Here is a tiny trained network, its code and every weight. The questions are about switching its units off for an input and a class, where a switched-off unit gives its printed mean instead of its output.

import numpy as np


def w(rows, s, z=0):
    codes = np.array(rows[::2]) - 128.0
    scale = np.full(codes.shape[1], s)
    scale[-1] = z or s
    return codes * scale


def f(y):
    return np.maximum(y, 0)


def log_softmax(a):
    a = a - a.max(-1, keepdims=True)
    return a - np.log(np.exp(a).sum(-1, keepdims=True))


def net(x, mask):
    res = np.array(x, float).reshape(1, 5) / 4 @ E
    y = f(res @ A[0][:, :-1].T + A[0][:, -1])
    res = res + np.where(mask, y, B[0][:, -1]) @ B[0][:, :-1]
    return log_softmax(res[-1] @ U[:, :-1].T + U[:, -1])


A, B = {}, {}
E = w([
[143,152,164,2,170],'x0',
[138,187,69,98,41],'x1',
[135,90,11,115,186],'x2',
[219,215,129,169,180],'x3',
[27,218,110,144,166],'x4',
],0.0066)
A[0] = w([
[59,177,128,109,167,85],'n1',
[191,173,121,157,160,76],'n2',
[143,151,155,70,144,80],'n3',
[138,146,102,114,96,231],'n4',
[118,143,153,127,105,96],'n5',
[133,147,95,119,76,47],'n6',
[162,103,131,127,118,254],'n7',
[148,167,213,142,93,64],'n8',
[72,163,118,144,153,167],'n9',
[120,137,149,89,143,85],'n10',
[142,124,57,104,132,96],'n11',
[129,121,92,122,138,96],'n12',
[194,69,132,107,85,87],'n13',
[175,119,136,128,126,90],'n14',
[210,173,128,145,166,101],'n15',
[89,155,129,155,131,91],'n16',
[121,141,145,93,144,98],'n17',
[147,89,47,104,171,83],'n18',
[139,124,185,140,99,87],'n19',
[17,112,127,108,117,100],'n20',
[155,189,129,158,166,107],'n21',
[148,108,134,105,128,90],'n22',
[123,106,76,141,163,104],'n23',
[100,89,119,100,114,146],'n24',
[132,102,115,190,91,122],'n25',
[81,93,132,109,93,74],'n26',
[138,108,90,122,149,86],'n27',
[114,144,136,75,142,96],'n28',
[102,95,124,203,94,93],'n29',
[109,151,181,136,106,119],'n30',
[109,85,168,136,191,48],'n31',
[238,48,144,125,87,69],'n32',
[149,137,114,192,122,102],'n33',
[159,132,151,9,161,110],'n34',
[117,139,224,131,62,95],'n35',
[114,98,144,134,191,145],'n36',
[128,76,194,160,212,119],'n37',
[97,56,128,102,99,98],'n38',
[124,136,180,136,112,186],'n39',
[121,118,84,129,157,119],'n40',
[140,91,61,105,179,126],'n41',
[141,118,112,205,99,93],'n42',
[81,187,117,144,163,57],'n43',
[109,77,126,108,104,82],'n44',
[163,180,76,84,25,86],'n45',
[83,148,120,163,129,95],'n46',
[112,95,165,162,173,75],'n47',
[121,163,93,107,86,75],'n48',
],0.014,0.0056)
B[0] = w([
[101,182,101,79,164,182],'n1',
[201,99,176,128,144,195],'n2',
[139,73,87,106,130,171],'n3',
[41,121,182,164,135,223],'n4',
[149,143,108,141,111,152],'n5',
[146,124,132,92,56,159],'n6',
[30,138,179,164,201,238],'n7',
[183,145,78,189,99,205],'n8',
[76,173,131,119,182,203],'n9',
[142,104,94,107,125,151],'n10',
[150,146,102,171,96,182],'n11',
[149,139,110,145,115,152],'n12',
[124,197,118,71,151,216],'n13',
[150,153,126,99,144,161],'n14',
[183,98,207,137,159,215],'n15',
[127,151,102,98,140,163],'n16',
[128,103,99,111,133,150],'n17',
[164,156,81,193,109,203],'n18',
[153,157,95,158,112,179],'n19',
[195,135,195,117,168,209],'n20',
[181,122,190,120,160,196],'n21',
[142,135,104,106,134,150],'n22',
[135,144,94,169,112,182],'n23',
[146,109,173,148,163,189],'n24',
[107,69,86,113,147,204],'n25',
[191,112,167,126,127,178],'n26',
[149,140,104,153,111,158],'n27',
[126,95,88,111,137,159],'n28',
[130,56,74,103,139,207],'n29',
[131,151,103,173,131,181],'n30',
[147,137,120,89,32,169],'n31',
[133,226,99,42,166,253],'n32',
[137,69,105,104,139,183],'n33',
[100,30,64,109,152,227],'n34',
[165,153,82,208,120,229],'n35',
[96,128,158,133,80,185],'n36',
[85,134,166,106,27,219],'n37',
[186,109,187,127,160,205],'n38',
[99,138,127,191,150,205],'n39',
[133,144,110,165,123,173],'n40',
[140,148,94,202,125,208],'n41',
[121,64,79,99,135,198],'n42',
[140,191,116,78,150,177],'n43',
[176,118,167,123,148,175],'n44',
[116,127,161,90,2,236],'n45',
[129,144,95,87,138,172],'n46',
[119,127,130,101,52,168],'n47',
[130,139,139,100,60,170],'n48',
],0.04,0.0074)
U = w([
[137,163,96,213,124,108],'0',
[100,200,130,56,182,158],'1',
[186,93,226,120,168,92],'2',
[92,36,81,91,152,101],'3',
[79,132,180,102,33,120],'4',
[1,131,201,186,179,255],'5',
],0.0098,0.005)

Each question gives the input, the list of numbers given to net, and the class t.
The units are the neurons (one row each of A and B). Each row of codes is followed by its name. A weight is (code - 128) times the scale printed after its matrix; where a second scale follows, it is the last column's (A, B and U).
mask holds one flag per neuron, in row order. A switched-off neuron (its flag False) gives its mean, the last column of its row in B, instead of its output. The means were averaged over made-up inputs and are rounded, as every weight is.
A unit's drop is (log p(t) with every unit on - log p(t) with that unit switched off) / (log p(t) with every unit on - log p(t) with every unit switched off).
The circuit of an input: a set's keep is (log p(t) with only the set's units on - log p(t) with every unit switched off) / (log p(t) with every unit on - log p(t) with every unit switched off). Starting from the 12 units with the biggest drops (on a tie, the unit counted first), units are removed one at a time, each time the one whose removal leaves the highest keep (on an exact tie, the one counted first), for as long as the keep stays at least 0.8.
units of the circuit, in order: the units of the circuit, biggest drop first
most important unit: the unit with the biggest drop
top k neurons: the k neurons with the biggest drops, biggest first
drop when u is switched off: that unit's drop, to one decimal
input [4,-3,-5,4,-2], class 0: units of the circuit, in order => n8
input [5,-8,4,-7,7], class 4: top 4 neurons => n37, n31, n36, n32
input [-8,-1,6,-8,-6], class 2: top 2 neurons => n38, n44
input [-3,-5,-4,0,-5], class 1: top 2 neurons => n32, n45
input [-3,-8,-6,2,-5], class 4: top 2 neurons => n37, n47
input [2,2,7,8,-8], class 1: top 3 neurons => n32, n13, n35
input [6,-5,-2,8,4], class 2: top 2 neurons => n15, n21
input [-6,1,-6,-7,1], class 2: top 3 neurons => n20, n38, n26
input [-8,-4,1,-8,6], class 2: top 2 neurons => n20, n34
input [-3,2,4,-5,2], class 2: top 4 neurons => n20, n35, n8, n38
input [4,6,6,8,-2], class 2: top 2 neurons => n15, n2
input [5,8,0,-7,-4], class 4: top 2 neurons => n45, n15
input [6,7,6,-5,4], class 4: top 4 neurons => n45, n48, n35, n8
input [-2,-6,-8,-6,1], class 0: most important unit => n35
input [-8,-6,7,2,4], class 3: top 4 neurons => n29, n42, n33, n35
input [2,-3,-1,-3,-4], class 1: top 3 neurons => n32, n4, n45
input [4,-3,-4,6,1], class 2: drop when n15 is switched off => 0.2
input [1,6,-4,7,-8], class 1: drop when n13 is switched off => 0.5
input [-6,4,-3,4,-8], class 1: drop when n32 is switched off => 1.8
input [8,-4,-6,-3,3], class 3: units of the circuit, in order => n34
input [4,-2,0,6,4], class 2: drop when n15 is switched off => 0.2
